Here is a tiny trained network, its code and every weight. The questions are about switching its units off for an input and a class, where a switched-off unit gives its printed mean instead of its output.

import numpy as np


def w(rows, s, z=0):
    codes = np.array(rows[::2]) - 128.0
    scale = np.full(codes.shape[1], s)
    scale[-1] = z or s
    return codes * scale


def f(y):
    return y / 2 * (1 + np.tanh(0.7978845608 * (y + 0.044715 * y**3)))


def log_softmax(a):
    a = a - a.max(-1, keepdims=True)
    return a - np.log(np.exp(a).sum(-1, keepdims=True))


def net(x, mask):
    res = np.array(x, float).reshape(1, 4) / 4 @ E
    y = f(res @ A[0][:, :-1].T + A[0][:, -1])
    res = res + np.where(mask, y, B[0][:, -1]) @ B[0][:, :-1]
    return log_softmax(res[-1] @ U[:, :-1].T + U[:, -1])


A, B = {}, {}
E = w([
[229,204,129,225,95,53,82,178,212],'x0',
[47,27,160,137,125,137,95,51,175],'x1',
[122,69,251,105,142,30,190,153,174],'x2',
[154,108,59,157,142,126,207,96,153],'x3',
],0.011)
A[0] = w([
[125,89,162,135,124,107,112,120,202,96],'N1',
[104,48,79,131,121,208,51,111,147,124],'N2',
[83,120,68,134,129,165,102,118,102,143],'N3',
[120,108,157,151,146,135,91,150,138,160],'N4',
[115,97,252,136,118,102,29,128,191,147],'N5',
[141,103,190,128,127,105,170,130,166,172],'N6',
[78,124,105,147,141,134,173,150,134,33],'N7',
[133,119,108,98,125,165,118,104,84,228],'N8',
[141,173,103,133,131,135,77,144,166,107],'N9',
[84,91,97,105,116,137,100,98,156,147],'N10',
[114,183,150,129,116,122,91,130,107,127],'N11',
[136,64,62,145,128,132,200,104,169,113],'N12',
[121,154,123,109,142,168,91,146,20,175],'N13',
[114,76,186,120,127,118,81,117,131,190],'N14',
[157,196,71,149,104,112,54,132,174,112],'N15',
[153,147,59,137,121,105,199,118,193,154],'N16',
[153,206,141,126,122,113,106,157,118,254],'N17',
[164,212,75,172,137,148,34,136,164,176],'N18',
[131,225,86,69,111,179,141,158,2,138],'N19',
[158,180,157,145,127,103,185,167,109,107],'N20',
[107,74,105,133,119,142,117,116,88,121],'N21',
[94,135,88,141,143,152,117,124,15,223],'N22',
],0.013,0.0041)
B[0] = w([
[119,152,145,134,127,130,135,209,95,186],'N1',
[82,132,100,103,149,78,127,4,172,210],'N2',
[112,153,85,113,132,88,123,50,153,196],'N3',
[100,155,126,148,124,117,137,131,122,152],'N4',
[11,186,129,148,125,94,130,185,159,241],'N5',
[138,61,157,110,126,140,119,209,169,205],'N6',
[147,115,151,132,109,165,145,119,111,139],'N7',
[116,133,82,110,137,139,126,100,79,195],'N8',
[155,147,167,184,135,136,125,105,100,173],'N9',
[102,90,149,89,139,142,88,65,145,182],'N10',
[154,121,130,146,136,161,159,118,107,155],'N11',
[132,65,132,164,124,145,240,122,83,192],'N12',
[126,179,84,101,118,143,173,181,102,209],'N13',
[48,139,160,116,126,143,111,123,105,198],'N14',
[183,168,181,209,129,153,65,106,101,214],'N15',
[165,127,88,186,133,83,210,132,157,199],'N16',
[179,85,166,123,136,130,34,92,137,208],'N17',
[156,156,166,237,114,132,50,94,75,235],'N18',
[177,182,58,62,120,166,128,230,84,248],'N19',
[165,120,74,100,126,90,107,86,226,192],'N20',
[127,106,149,82,113,143,128,72,120,177],'N21',
[131,169,60,75,128,138,126,122,88,221],'N22',
],0.022,0.017)
U = w([
[128,63,164,94,141,197,152,115,88,39],'0',
[170,148,162,141,119,176,125,109,140,4],'1',
[199,98,112,111,144,98,80,152,206,95],'2',
[58,142,178,142,119,111,122,213,152,180],'3',
[179,206,21,89,118,196,129,153,41,204],'4',
[175,79,111,185,126,116,212,171,147,120],'5',
[107,126,90,104,161,140,125,26,99,101],'6',
[216,190,136,254,113,129,33,113,103,146],'7',
],0.0079,0.0026)

Each question gives the input, the list of numbers given to net, and the class t.
The units are the neurons (one row each of A and B). Each row of codes is followed by its name. A weight is (code - 128) times the scale printed after its matrix; where a second scale follows, it is the last column's (A, B and U).
mask holds one flag per neuron, in row order. A switched-off neuron (its flag False) gives its mean, the last column of its row in B, instead of its output. The means were averaged over made-up inputs and are rounded, as every weight is.
A unit's drop is (log p(t) with every unit on - log p(t) with that unit switched off) / (log p(t) with every unit on - log p(t) with every unit switched off).
most important unit: the unit with the biggest drop
k most important neurons: the k neurons with the biggest drops, biggest first
drop of u: that unit's drop, to one decimal
input [2,-2,-8,4], class 7: most important unit => N18
input [5,3,8,7], class 5: 2 most important neurons => [N16, N12]
input [-3,2,6,5], class 5: 2 most important neurons => [N12, N5]
input [-2,4,-7,-5], class 6: 3 most important neurons => [N2, N3, N10]
input [-2,0,5,3], class 5: 2 most important neurons => [N5, N12]
input [1,1,0,1], class 7: 2 most important neurons => [N19, N5]
input [-7,1,-1,3], class 6: 2 most important neurons => [N2, N10]
input [2,6,-4,-6], class 6: 2 most important neurons => [N2, N10]
input [4,6,0,-8], class 3: drop of N5 => 0.2
input [1,-5,2,-6], class 7: drop of N17 => 0.2
input [2,-3,-4,-8], class 7: drop of N18 => 0.8
input [-7,5,7,0], class 3: drop of N5 => 0.1
